Each row has a name. Each question is about the rows just above it. Places in a row count from 0.

q889: [ 0.53 -5.17  2.28 -2.18  0.89 -0.46  0.44  0.89 -4.15  6.58  1.44  6.07
  4.86 -4.06  0.88  0.34  8.86  1.17 -6.13  1.44  4.98 -0.25  4.81  0.18
  0.89 -0.47 -3.17 -5.60 -0.43  0.32  0.03  2.30]
q172: [-0.51 -2.18  0.30 -2.85 -0.95  0.25 -1.44  0.31  2.29 -3.08  0.94  0.47
  1.21 -2.49 -5.85 -0.76 -2.81 -0.37  2.00 -0.33  0.16  0.90  3.51  8.29
 -0.26  3.03 -2.02 -2.19 -0.09 -0.63 -0.73 -5.97]
q174: [-6.02 -1.35  0.39 -0.22 -3.97  0.89 -4.45 -5.37  1.35  1.29 -4.59  0.63
  0.58  0.41  2.30  4.63 -0.24  5.36 -1.27  5.35 -1.76  2.28 -0.22 -0.63
 -6.37 -0.05 -0.47  1.32  1.00 -5.38  5.22  0.01]
q531: [-0.51 -2.18  0.30 -2.85  2.00 -4.88 -1.44  0.31 -0.42 -0.28  0.94  0.47
  1.21 -2.49 -5.85 -0.76 -2.81 -0.37  2.00 -0.33  0.16  0.90 -0.29  8.29
 -0.26  0.32 -0.22  0.68  1.67 -2.50  0.45 -0.28]
q13: [-0.51 -2.18  0.30 -2.85 -0.95 -2.19 -1.44  0.31 -0.42 -3.08 -2.19  0.47
  1.21 -2.49 -5.85 -0.76 -2.81 -0.37  2.00 -0.95 -0.42  0.90  3.51  8.29
 -0.26 -0.95 -2.02 -2.19 -0.09 -0.63 -0.73 -5.97]
At which places does q13 hold [-2.49]? => 13
Among the named rows, does one hold [6.58 1.44] next to each other, in this order? => yes
Among the named rows, does one hold [-0.47 -0.05 -6.37] next to each other, in this order? => no
Does one of the named rows hold [-2.02 -2.19] side by side, in this order? => yes
Every place of [-2.19] in q13: => 5 10 27
Places of [-0.28] in row q531: => 9 31
Places of [2.30] in row q889: => 31

q889: [-0.54 -0.97 -2.33 -1.51  4.77  0.43 -7.18 -0.10  3.17 -1.10  3.56  3.13
  0.27 -5.40  3.72 -3.13  2.18]
q143: [ 2.64  4.85  1.50 -4.97 -4.95  2.64 -4.08  2.96 -4.80  4.16 -4.82 -5.56
  2.88 -3.23 -5.52 -4.38  0.67]
q814: [ 2.36 -2.78 -0.65 -5.51  3.85  7.19  0.20  4.04  1.86  1.82  1.24  1.32
  3.72 -7.45  1.02 -6.08 -4.82]
q13: [ 1.40 -6.80  2.70 -6.51  4.92  5.49  2.71  3.82  2.45  2.45  3.09  5.29
  0.51 -1.85  3.78 -3.72 -5.33]
q172: [ 6.33  0.50 -8.35  7.05 -6.51  2.05  2.06 -0.25 -5.21 -4.58 -5.39 -3.97
  5.43 -6.31 -1.96 -4.53 -5.76]
q936: [ 7.60  2.89 -1.32 -4.17 -2.43  4.87 -7.10  3.18 -0.37  0.05  0.66 -2.78
  4.85 -7.55 -6.39 -7.87 -4.58]
q362: [-1.60  5.09 -4.57  6.09 -4.01 -3.34  0.62 -3.33 -5.18 -1.75 -5.84 -4.05
  0.11 -1.22 -2.73  2.30  2.66]
q832: [ 1.51 -1.69  0.46  2.89  4.83  0.51 -5.81 -0.85  4.36 -4.82  4.90  3.20
 -0.79 -1.93  1.82 -2.13  2.35]
q727: [ 2.48 -3.33 -0.46 -6.59  2.19  7.27 -2.01  3.65  0.66  2.92  1.96  1.86
  4.38 -4.64  1.08 -4.96 -7.05]
q498: [ 1.31  3.04 -7.49  8.03  1.27 -1.87 -1.38 -3.24  0.57 -7.83 -1.40  2.23
 -1.22 -8.42  2.34 -0.86  3.22]
Does one of the named rows hold [5.49 2.71 3.82 2.45] side by side, in this order? => yes
Among the named rows, does one hold [ 4.87 -2.43 -4.17] next to each other, in this order? => no

